Here is a tiny trained network, its code and every weight. The questions are about switching its units off for an input and a class, where a switched-off unit gives its printed mean instead of its output.

import numpy as np


def w(rows, s, z=0):
    codes = np.array(rows[::2]) - 128.0
    scale = np.full(codes.shape[1], s)
    scale[-1] = z or s
    return codes * scale


def f(y):
    return np.maximum(y, 0)


def log_softmax(a):
    a = a - a.max(-1, keepdims=True)
    return a - np.log(np.exp(a).sum(-1, keepdims=True))


def net(x, mask):
    res = np.array(x, float).reshape(1, 5) / 4 @ E
    y = f(res @ A[0][:, :-1].T + A[0][:, -1])
    res = res + np.where(mask, y, B[0][:, -1]) @ B[0][:, :-1]
    return log_softmax(res[-1] @ U[:, :-1].T + U[:, -1])


A, B = {}, {}
E = w([
[131,126,124],'x0',
[128,127,129],'x1',
[127,130,130],'x2',
[5,180,58],'x3',
[224,174,36],'x4',
],0.011)
A[0] = w([
[102,66,156,88],'neuron 0',
[181,75,186,83],'neuron 1',
[117,111,131,254],'neuron 2',
[51,120,252,66],'neuron 3',
[152,90,179,89],'neuron 4',
[194,76,138,81],'neuron 5',
],0.013,0.0096)
B[0] = w([
[177,168,108,170],'neuron 0',
[80,134,115,210],'neuron 1',
[157,6,199,254],'neuron 2',
[164,164,63,240],'neuron 3',
[95,123,97,181],'neuron 4',
[77,140,91,193],'neuron 5',
],0.016,0.0096)
U = w([
[129,104,130,254],'0',
[195,157,66,10],'1',
[7,136,94,20],'2',
[132,107,147,230],'3',
[137,107,149,193],'4',
[143,156,236,17],'5',
],0.019,0.0065)

Each question gives the input, the list of numbers given to net, and the class t.
The units are the neurons (one row each of A and B). Each row of codes is followed by its name. A weight is (code - 128) times the scale printed after its matrix; where a second scale follows, it is the last column's (A, B and U).
mask holds one flag per neuron, in row order. A switched-off neuron (its flag False) gives its mean, the last column of its row in B, instead of its output. The means were averaged over made-up inputs and are rounded, as every weight is.
A unit's drop is (log p(t) with every unit on - log p(t) with that unit switched off) / (log p(t) with every unit on - log p(t) with every unit switched off).
The circuit of an input: a set's keep is (log p(t) with only the set's units on - log p(t) with every unit switched off) / (log p(t) with every unit on - log p(t) with every unit switched off). Starting from all 6 units, units are removed one at a time, each time the one whose removal leaves the highest keep (on an exact tie, the one counted first), for as long as the keep stays at least 0.8.
circuit, biggest first: the units of the circuit, biggest drop first
k most important neurons: the k neurons with the biggest drops, biggest first
drop of u: that unit's drop, to one decimal
input [-7,-1,-4,-6,7], class 0: circuit, biggest first => (neuron 3)
input [3,-4,-1,-8,4], class 2: 2 most important neurons => (neuron 5; neuron 1)
input [-1,4,-1,-7,1], class 2: circuit, biggest first => (neuron 5; neuron 1)
input [-1,-8,5,-8,-4], class 2: circuit, biggest first => (neuron 1; neuron 5)
input [8,-5,0,5,5], class 0: circuit, biggest first => (neuron 3; neuron 5)
input [0,6,0,-7,-4], class 2: 3 most important neurons => (neuron 1; neuron 5; neuron 4)
input [1,4,6,-6,-3], class 2: circuit, biggest first => (neuron 1; neuron 5)
input [7,4,-8,4,5], class 4: circuit, biggest first => (neuron 3; neuron 5)
input [1,4,-1,-7,2], class 2: circuit, biggest first => (neuron 5; neuron 1)
input [3,7,7,4,5], class 3: circuit, biggest first => (neuron 3; neuron 5)
input [2,4,5,4,-5], class 1: circuit, biggest first => (neuron 3; neuron 1)
input [-5,0,1,8,-8], class 1: circuit, biggest first => (neuron 3; neuron 0)
input [1,-2,-1,-8,-5], class 2: circuit, biggest first => (neuron 1; neuron 5)
input [1,5,6,1,5], class 4: circuit, biggest first => (neuron 3)
input [-6,-2,-5,0,6], class 0: 2 most important neurons => (neuron 3; neuron 0)
input [0,8,-8,6,2], class 3: drop of neuron 5 => 0.4
input [-5,-6,1,-6,3], class 2: drop of neuron 5 => 0.4
input [-4,-6,3,-4,-6], class 1: drop of neuron 2 => -0.1
